Here is a tiny trained network, its code and every weight. The questions are about switching its units off for an input and a class, where a switched-off unit gives its printed mean instead of its output.

import numpy as np


def w(rows, s, z=0):
    codes = np.array(rows[::2]) - 128.0
    scale = np.full(codes.shape[1], s)
    scale[-1] = z or s
    return codes * scale


def norm(h):
    return h / np.sqrt((h * h).mean(-1, keepdims=True) + 1e-5)


def f(y):
    return np.maximum(y, 0)


def log_softmax(a):
    a = a - a.max(-1, keepdims=True)
    return a - np.log(np.exp(a).sum(-1, keepdims=True))


def net(x, mask):
    res = np.array(x, float).reshape(1, 4) / 4 @ E
    u = 0
    for l in range(4):
        y = f(norm(res) @ A[l][:, :-1].T + A[l][:, -1])
        res = res + np.where(mask[u : u + 4], y, B[l][:, -1]) @ B[l][:, :-1]
        u += 4
    return log_softmax(norm(res)[-1] @ U[:, :-1].T + U[:, -1])


A, B = {}, {}
E = w([
[189,173,139,61,78,135,175,138],'x0',
[54,182,171,72,97,181,90,31],'x1',
[88,140,72,120,134,139,172,129],'x2',
[158,254,67,221,156,58,63,53],'x3',
],0.0081)
A[0] = w([
[88,107,170,97,114,175,124,130,102],'0.n0',
[187,74,248,142,130,124,49,122,8],'0.n1',
[38,117,8,109,135,144,216,114,9],'0.n2',
[44,49,156,187,168,126,95,129,3],'0.n3',
],0.016,0.0075)
B[0] = w([
[77,131,95,121,125,49,164,76,254],'0.n0',
[124,201,237,125,156,110,119,227,208],'0.n1',
[145,182,255,131,144,107,87,221,200],'0.n2',
[140,106,34,101,49,164,52,169,228],'0.n3',
],0.016,0.008)
A[1] = w([
[206,135,150,19,85,125,209,137,4],'1.n0',
[80,5,157,88,123,146,171,184,4],'1.n1',
[91,44,185,138,155,154,173,143,96],'1.n2',
[191,5,126,151,170,137,192,214,59],'1.n3',
],0.022,0.0032)
B[1] = w([
[125,78,71,134,91,145,9,205,250],'1.n0',
[164,154,114,127,247,46,34,37,231],'1.n1',
[166,122,175,130,161,88,187,115,177],'1.n2',
[77,185,132,156,62,203,225,81,232],'1.n3',
],0.013,0.012)
A[2] = w([
[187,108,137,48,108,220,246,90,79],'2.n0',
[193,20,165,102,132,165,198,106,94],'2.n1',
[47,80,200,18,141,189,90,79,107],'2.n2',
[232,15,195,3,154,189,215,95,2],'2.n3',
],0.02,0.0025)
B[2] = w([
[104,121,116,229,185,173,142,64,165],'2.n0',
[154,236,158,52,84,111,64,116,128],'2.n1',
[135,209,114,249,91,216,185,100,253],'2.n2',
[26,83,189,98,90,82,29,106,128],'2.n3',
],0.012,0.0059)
A[3] = w([
[121,154,121,140,126,53,103,94,182],'3.n0',
[133,26,87,106,115,191,76,144,42],'3.n1',
[157,5,164,74,148,146,166,105,2],'3.n2',
[184,22,154,91,141,160,206,128,113],'3.n3',
],0.021,0.00093)
B[3] = w([
[106,34,127,87,176,108,161,136,255],'3.n0',
[157,111,54,2,96,167,178,128,204],'3.n1',
[123,236,181,3,89,106,141,51,128],'3.n2',
[7,101,64,104,162,86,134,157,128],'3.n3',
],0.0095,0.012)
U = w([
[134,73,90,127,225,21,120,56,144],'0',
[134,204,225,144,124,104,94,224,135],'1',
[131,87,18,91,50,171,42,151,144],'2',
[104,168,124,207,89,203,210,57,145],'3',
[111,66,156,46,106,140,192,178,170],'4',
[225,11,222,82,98,209,197,91,1],'5',
[207,46,175,104,90,156,185,109,31],'6',
],0.011)

Each question gives the input, the list of numbers given to net, and the class t.
The units are the neurons (one row each of A and B). Each row of codes is followed by its name. A weight is (code - 128) times the scale printed after its matrix; where a second scale follows, it is the last column's (A, B and U).
mask holds one flag per neuron, layer by layer. A switched-off neuron (its flag False) gives its mean, the last column of its row in B, instead of its output. The means were averaged over made-up inputs and are rounded, as every weight is.
A unit's drop is (log p(t) with every unit on - log p(t) with that unit switched off) / (log p(t) with every unit on - log p(t) with every unit switched off).
The circuit of an input: a set's keep is (log p(t) with only the set's units on - log p(t) with every unit switched off) / (log p(t) with every unit on - log p(t) with every unit switched off). Starting from the 12 units with the biggest drops (on a tie, the unit counted first), units are removed one at a time, each time the one whose removal leaves the highest keep (on an exact tie, the one counted first), for as long as the keep stays at least 0.8.
units of the circuit, in order: the units of the circuit, biggest drop first
k most important neurons: the k neurons with the biggest drops, biggest first
k most important neurons of layer l: the k neurons of layer l with the biggest drops, biggest first
drop of u: that unit's drop, to one decimal
input [5,6,1,-5], class 3: 3 most important neurons of layer 0 -> (0.n0; 0.n3; 0.n2)
input [1,3,-1,6], class 0: 2 most important neurons of layer 1 -> (1.n3; 1.n0)
input [4,-5,-1,-1], class 3: most important neuron -> (1.n3)
input [-7,5,7,5], class 1: 2 most important neurons of layer 0 -> (0.n2; 0.n0)
input [8,-4,-7,-5], class 2: 2 most important neurons -> (1.n0; 0.n2)
input [-5,6,4,5], class 3: 2 most important neurons -> (1.n0; 1.n1)
input [-4,7,0,0], class 3: 3 most important neurons -> (1.n0; 2.n2; 1.n1)
input [3,4,3,6], class 0: 4 most important neurons -> (1.n3; 1.n0; 2.n2; 0.n3)
input [-5,3,-3,-6], class 0: 3 most important neurons -> (0.n0; 1.n1; 1.n0)
input [-4,-6,3,0], class 3: 2 most important neurons -> (1.n3; 1.n0)
input [-1,2,1,-2], class 4: units of the circuit, in order -> (0.n0; 1.n1)
input [2,-2,-4,3], class 1: 2 most important neurons of layer 1 -> (1.n1; 1.n3)
input [-6,0,3,5], class 2: 2 most important neurons -> (1.n1; 0.n0)
input [-4,8,7,-5], class 3: units of the circuit, in order -> (2.n2)
input [-2,8,0,2], class 3: 2 most important neurons -> (2.n2; 1.n1)
input [-3,8,0,8], class 0: 3 most important neurons -> (1.n3; 1.n0; 2.n2)
input [7,2,2,8], class 0: 2 most important neurons -> (1.n3; 1.n0)
input [4,-3,3,-4], class 0: 2 most important neurons of layer 0 -> (0.n3; 0.n1)
input [8,3,-5,-5], class 2: 2 most important neurons -> (1.n0; 0.n2)
input [-8,-5,-4,5], class 2: 2 most important neurons -> (1.n1; 0.n3)
input [6,-7,3,3], class 3: 2 most important neurons -> (1.n3; 0.n0)
input [3,4,-5,1], class 1: most important neuron -> (0.n1)
input [-8,-7,3,6], class 2: 2 most important neurons of layer 1 -> (1.n1; 1.n2)
input [6,7,-2,2], class 3: 3 most important neurons of layer 0 -> (0.n3; 0.n1; 0.n2)
input [2,4,-4,5], class 0: 3 most important neurons of layer 0 -> (0.n3; 0.n1; 0.n2)
input [0,6,4,5], class 3: 3 most important neurons of layer 0 -> (0.n0; 0.n3; 0.n1)
input [-3,-3,-5,0], class 1: most important neuron of layer 1 -> (1.n0)
input [-6,3,-8,4], class 1: drop of 1.n0 -> 0.4
input [3,-8,0,-2], class 3: drop of 1.n3 -> 1.4
